[[ 3.92  6.30  5.05 -4.26  1.26]
 [ 4.05  4.31  5.72 -3.86 -2.04]
 [ 4.51  4.59  4.56 -4.53 -3.49]
 [ 4.34  4.09  6.13 -4.53 -1.93]
 [ 2.91 -0.71  3.96 -2.09 -4.80]
 [-2.52 -6.33 -3.34  3.59 -2.54]
 [-3.52 -0.60 -2.70  4.10  4.52]
 [-4.67 -4.79 -4.58  2.85  2.63]]
->
[[ 2.63  2.85 -4.58 -4.79 -4.67]
 [ 4.52  4.10 -2.70 -0.60 -3.52]
 [-2.54  3.59 -3.34 -6.33 -2.52]
 [-4.80 -2.09  3.96 -0.71  2.91]
 [-1.93 -4.53  6.13  4.09  4.34]
 [-3.49 -4.53  4.56  4.59  4.51]
 [-2.04 -3.86  5.72  4.31  4.05]
 [ 1.26 -4.26  5.05  6.30  3.92]]

[[ 4.42 -0.75]
 [ 3.99  1.27]
 [ 5.99 -0.61]
 [-1.58  2.92]
 [-4.52 -1.06]
 [-5.84 -0.28]
 [-6.00 -0.29]
 [-4.34 -1.22]
 [ 3.66 -1.26]
 [ 4.54 -0.92]
 [-0.47 -0.70]
 [-3.46  0.66]]
->
[[ 0.66 -3.46]
 [-0.70 -0.47]
 [-0.92  4.54]
 [-1.26  3.66]
 [-1.22 -4.34]
 [-0.29 -6.00]
 [-0.28 -5.84]
 [-1.06 -4.52]
 [ 2.92 -1.58]
 [-0.61  5.99]
 [ 1.27  3.99]
 [-0.75  4.42]]

[[ 0.19  2.51 -1.45  2.89]
 [-2.01 -1.72 -0.32  4.10]
 [-2.33  0.47  7.48  3.47]
 [ 5.72  2.42  1.79  2.91]
 [-4.04 -1.26  2.03  3.97]
 [-1.85  0.03  1.85  3.60]
 [ 0.41 -2.73 -3.50  4.39]
 [-3.77 -2.99 -0.66  4.46]
 [ 0.26  1.69  3.71  3.12]
 [ 1.18  0.02 -0.88  3.60]]
->
[[ 3.60 -0.88  0.02  1.18]
 [ 3.12  3.71  1.69  0.26]
 [ 4.46 -0.66 -2.99 -3.77]
 [ 4.39 -3.50 -2.73  0.41]
 [ 3.60  1.85  0.03 -1.85]
 [ 3.97  2.03 -1.26 -4.04]
 [ 2.91  1.79  2.42  5.72]
 [ 3.47  7.48  0.47 -2.33]
 [ 4.10 -0.32 -1.72 -2.01]
 [ 2.89 -1.45  2.51  0.19]]

[[-3.03 -2.92 -1.42 -2.43  0.07  2.42 -2.54 -1.66 -2.07 -2.20  3.51  3.02
  -2.89]
 [-3.87 -1.13 -5.65 -0.89 -2.69  0.43 -1.11 -3.94 -4.34 -0.99  4.11  1.58
  -0.69]]
->
[[-0.69  1.58  4.11 -0.99 -4.34 -3.94 -1.11  0.43 -2.69 -0.89 -5.65 -1.13
  -3.87]
 [-2.89  3.02  3.51 -2.20 -2.07 -1.66 -2.54  2.42  0.07 -2.43 -1.42 -2.92
  -3.03]]

[[ 2.95  0.70 -5.27 -1.51  2.22  2.87  2.69  1.26  3.06 -0.35 -2.51]
 [-7.60 -0.65 -1.38 -1.86 -0.63  2.48  4.22 -1.65 -2.40 -0.33 -2.66]]
->
[[-2.66 -0.33 -2.40 -1.65  4.22  2.48 -0.63 -1.86 -1.38 -0.65 -7.60]
 [-2.51 -0.35  3.06  1.26  2.69  2.87  2.22 -1.51 -5.27  0.70  2.95]]

[[-0.04 -0.33 -1.30  1.34 -1.00 -1.15]
 [-1.04 -1.36  3.83 -3.35 -0.34  1.38]
 [ 2.95 -0.70 -4.08  0.82 -1.41 -1.09]
 [ 1.56 -2.63  1.36 -4.04 -1.87  0.93]
 [-0.82  0.19 -0.91  1.97 -0.54 -1.21]
 [-4.84 -0.43  6.98 -2.13  0.55  1.24]
 [ 1.14 -2.41  1.90 -4.07 -1.53  1.11]
 [ 3.34 -0.96 -3.96  0.16 -1.50 -0.83]]
->
[[-0.83 -1.50  0.16 -3.96 -0.96  3.34]
 [ 1.11 -1.53 -4.07  1.90 -2.41  1.14]
 [ 1.24  0.55 -2.13  6.98 -0.43 -4.84]
 [-1.21 -0.54  1.97 -0.91  0.19 -0.82]
 [ 0.93 -1.87 -4.04  1.36 -2.63  1.56]
 [-1.09 -1.41  0.82 -4.08 -0.70  2.95]
 [ 1.38 -0.34 -3.35  3.83 -1.36 -1.04]
 [-1.15 -1.00  1.34 -1.30 -0.33 -0.04]]

[[-4.65 -5.70  3.74 -3.51  1.22  3.36 -5.13 -4.37 -5.19 -5.57 -3.63 -2.56
  -4.74 -3.18  0.98  4.36]
 [ 3.55 -2.27 -7.25  2.54 -6.87 -6.24 -3.75 -1.53  3.74 -0.50  3.82  4.03
  -2.65  4.88  1.56 -2.35]
 [ 2.33 -5.08 -3.43  1.57 -4.81 -2.86 -5.97 -3.71  2.24 -3.35  3.49  4.71
  -4.85  5.56  4.78  2.60]
 [ 0.97 -5.58 -2.08  0.58 -3.90 -1.66 -6.24 -4.12  0.78 -4.07  2.15  3.42
  -5.19  3.99  4.48  3.51]
 [ 2.74 -4.59 -3.90  1.89 -5.07 -3.27 -5.62 -3.32  2.71 -2.76  3.68  4.67
  -4.48  5.52  4.36  2.06]
 [ 0.01 -5.93 -0.16 -0.13 -2.33 -0.01 -6.21 -4.44 -0.30 -4.77  1.39  2.87
  -5.33  3.29  4.74  4.68]]
->
[[ 4.68  4.74  3.29 -5.33  2.87  1.39 -4.77 -0.30 -4.44 -6.21 -0.01 -2.33
  -0.13 -0.16 -5.93  0.01]
 [ 2.06  4.36  5.52 -4.48  4.67  3.68 -2.76  2.71 -3.32 -5.62 -3.27 -5.07
   1.89 -3.90 -4.59  2.74]
 [ 3.51  4.48  3.99 -5.19  3.42  2.15 -4.07  0.78 -4.12 -6.24 -1.66 -3.90
   0.58 -2.08 -5.58  0.97]
 [ 2.60  4.78  5.56 -4.85  4.71  3.49 -3.35  2.24 -3.71 -5.97 -2.86 -4.81
   1.57 -3.43 -5.08  2.33]
 [-2.35  1.56  4.88 -2.65  4.03  3.82 -0.50  3.74 -1.53 -3.75 -6.24 -6.87
   2.54 -7.25 -2.27  3.55]
 [ 4.36  0.98 -3.18 -4.74 -2.56 -3.63 -5.57 -5.19 -4.37 -5.13  3.36  1.22
  -3.51  3.74 -5.70 -4.65]]

[[ 4.88 -5.01 -4.29  0.93  2.26  4.85  0.11  5.02 -3.87 -4.32  5.03  0.66]
 [ 4.46 -5.52 -4.63  2.82  2.99  3.81  1.83  4.14 -2.77 -5.07  3.64  1.93]
 [ 5.12 -6.51 -3.07  0.68  1.42  4.97 -0.48  5.50 -3.28 -4.90  4.51  0.19]
 [ 4.36 -4.44 -5.72  3.01  3.22  3.48  3.21  3.50 -2.47 -4.35  4.18  4.08]
 [-0.47  3.95 -0.44  5.67  4.34  0.93  7.84 -0.62  5.06  4.07  1.39  6.49]
 [-2.87  3.66  5.30 -4.02 -3.06 -3.08 -5.72 -3.59  0.75  3.83 -4.09 -4.22]
 [-5.18  5.40  0.38 -1.91 -2.54 -5.67  1.57 -5.79  5.94  5.81 -5.36 -1.07]
 [-2.90 -2.87  0.76 -6.27 -4.10 -3.05 -8.02 -1.84 -6.20 -2.76 -2.89 -7.98]]
->
[[-7.98 -2.89 -2.76 -6.20 -1.84 -8.02 -3.05 -4.10 -6.27  0.76 -2.87 -2.90]
 [-1.07 -5.36  5.81  5.94 -5.79  1.57 -5.67 -2.54 -1.91  0.38  5.40 -5.18]
 [-4.22 -4.09  3.83  0.75 -3.59 -5.72 -3.08 -3.06 -4.02  5.30  3.66 -2.87]
 [ 6.49  1.39  4.07  5.06 -0.62  7.84  0.93  4.34  5.67 -0.44  3.95 -0.47]
 [ 4.08  4.18 -4.35 -2.47  3.50  3.21  3.48  3.22  3.01 -5.72 -4.44  4.36]
 [ 0.19  4.51 -4.90 -3.28  5.50 -0.48  4.97  1.42  0.68 -3.07 -6.51  5.12]
 [ 1.93  3.64 -5.07 -2.77  4.14  1.83  3.81  2.99  2.82 -4.63 -5.52  4.46]
 [ 0.66  5.03 -4.32 -3.87  5.02  0.11  4.85  2.26  0.93 -4.29 -5.01  4.88]]
